10	-19	-5	-8	-5	9	2	12	5	-1	-13	2	-2	6	32	6	-8	-5	-5	-34	-4	-6	-8	15	-3	1	4	1	27	-2	-14	39	-8	-4	16	3	-6	-1	-2	9	12	10	10	20	-2	-11	16	7	3	-24	6	-8	6	3	-4	-8 => [59]:<84>
-2	-25	7	2	0	4	6	21	0	0	-21	4	-6	-4	-4	5	-16	-8	-12	-18	-13	5	-11	-4	0	1	1	21	13	-5	-2	12	-2	-7	0	9	-3	8	0	4	0	10	6	3	-1	-12	5	-3	1	-13	6	-11	4	1	2	-4 => [59]:<84>
6	-4	5	-5	-4	6	21	-2	1	-3	-22	1	-9	38	-2	10	-18	12	-13	-2	22	5	4	5	2	3	-13	8	14	-46	7	2	0	-10	7	-1	1	-2	-8	-3	3	-1	-13	2	-6	0	3	0	-8	23	9	-5	11	2	1	-2 => [54]:<82>
14	6	8	-5	-1	6	13	10	-11	-5	-21	-3	-2	41	5	1	-6	-6	2	-6	7	-1	-9	8	1	1	-8	1	9	-41	18	10	1	6	7	1	-12	1	7	3	2	-1	4	-2	-7	-3	10	3	-6	-6	8	-3	3	2	-4	-4 => [54]:<82>
-1	-9	19	-4	-5	6	27	15	-11	-5	-16	0	3	7	3	12	-6	-11	-3	-26	-5	9	-4	5	-8	-4	-7	27	9	-20	-1	4	-6	1	7	10	-9	-5	3	9	23	-1	1	3	-4	1	-15	-3	7	-19	9	-16	5	5	-5	-1 => [59]:<84>
3	0	1	-4	1	-5	3	11	-1	0	6	-1	-6	2	14	7	-13	-4	-11	-29	-6	-13	-2	8	-1	4	9	-13	19	25	-16	11	-6	-5	4	24	-7	-4	-5	-1	19	4	4	3	-9	6	6	5	-1	-25	12	4	3	7	-1	-3 => [59]:<84>
2	-13	10	1	3	7	-4	6	7	17	-27	-14	0	-1	13	6	-21	0	-5	-12	-29	17	-17	1	8	0	2	-9	7	-7	3	7	13	-3	2	-3	-2	1	16	17	3	-3	-2	10	9	-10	10	-1	-15	-12	5	-10	5	6	1	-4 => [59]:<84>
-2	-13	4	5	-7	-5	19	25	-2	-1	-3	1	-3	-5	5	10	-8	-6	-18	-23	-13	3	-7	10	-15	10	6	19	17	4	-7	8	-1	-3	11	22	1	-2	-4	-2	7	2	6	-2	-2	-7	4	1	2	-4	13	0	14	7	-2	-4 => [59]:<84>
-2	-4	21	-8	4	13	29	-2	-4	0	-39	-3	-2	30	-3	18	-10	2	-5	5	18	17	0	5	-7	3	-13	19	3	-46	13	4	-4	-5	5	7	0	-4	3	0	-3	-4	-3	-6	-14	-6	-2	-2	-14	21	6	-17	9	4	-13	-3 => [54]:<74>
4	-11	6	-5	4	3	0	9	0	-1	-5	1	-4	14	25	1	-16	8	-8	-29	-10	7	-13	-6	-2	-1	2	46	25	-23	-7	10	2	-2	3	3	2	-2	-9	7	13	4	7	6	7	-4	23	4	1	-30	5	-5	11	6	-3	0 => [59]:<78>
7	-9	5	-1	-1	4	20	6	-4	5	-5	-4	-3	6	11	3	-17	-2	-7	-13	-13	3	-12	16	-6	3	0	18	27	-5	-4	15	-3	-2	8	12	3	-3	5	8	25	-3	4	2	1	-5	-9	5	-7	-33	7	-13	-4	5	-2	-10 => [59]:<78>
8	-13	19	-12	-7	4	37	7	-9	-4	-12	-1	-10	33	-4	17	23	0	-11	-8	7	0	2	7	0	5	-9	19	4	-40	5	8	-9	0	7	13	-5	-5	-5	-3	7	4	-5	-4	-18	5	6	5	9	9	3	-10	20	6	-7	-4 => [54]:<82>
6	-15	0	-4	-17	-4	39	16	-4	0	-1	4	3	16	-5	6	6	3	-1	-7	-4	2	-4	-4	-1	5	-6	12	23	-20	11	13	1	-5	-3	9	-12	2	-1	-5	-2	0	9	-8	-9	12	-1	8	-1	19	1	0	-7	7	-5	0 => [54]:<74>
13	-8	-13	5	-2	0	-4	17	-2	7	7	-2	6	2	18	-5	6	-1	-10	-25	-8	-27	6	6	4	4	8	4	15	16	-14	9	2	9	11	13	0	8	-24	7	21	-4	6	-2	-7	0	-14	0	2	-23	5	3	6	1	-6	-12 => [59]:<84>
10	-13	-12	-3	2	-6	-5	10	0	-1	-4	0	-1	1	21	7	-1	-5	-15	-28	-24	-3	-15	11	4	3	2	5	24	15	-6	19	1	-2	11	-17	-29	6	-2	-1	8	-6	19	0	-3	-7	-8	4	0	-23	4	6	12	3	8	-3 => [59]:<78>
4	-7	7	8	12	15	32	6	-5	1	-10	7	9	43	7	3	2	-1	-7	-5	8	-4	0	0	-2	4	-7	1	7	-20	13	4	5	2	8	4	10	-1	-6	-3	3	-3	5	4	-18	5	2	3	2	23	1	3	2	12	-6	-3 => [54]:<82>
4	-18	-1	0	-1	3	1	17	-2	-4	-10	-19	4	13	14	-1	4	-3	10	-29	-18	28	-3	0	-7	4	8	6	14	1	3	8	2	0	18	6	-3	-6	-5	5	-4	-3	8	-2	-7	15	1	10	2	-2	-1	-2	1	7	2	-1 => [59]:<78>
9	-14	-9	5	-1	-4	-5	16	-3	1	11	-1	5	16	23	-7	-15	-1	-8	-33	-15	-11	-14	17	-2	0	7	-5	20	27	-9	18	4	-2	14	4	3	0	-12	-6	10	-1	18	2	6	-2	-8	2	5	-32	2	-4	-4	4	4	-4 => [59]:<78>
-3	-3	8	-4	-2	5	16	23	-7	2	2	-3	2	8	-3	6	-9	-6	-6	-15	-14	8	37	8	1	7	-3	13	11	-4	-6	7	7	-5	6	9	16	10	3	5	7	-1	9	7	1	6	3	3	-6	-21	-4	-7	1	2	8	9 => [59]:<78>
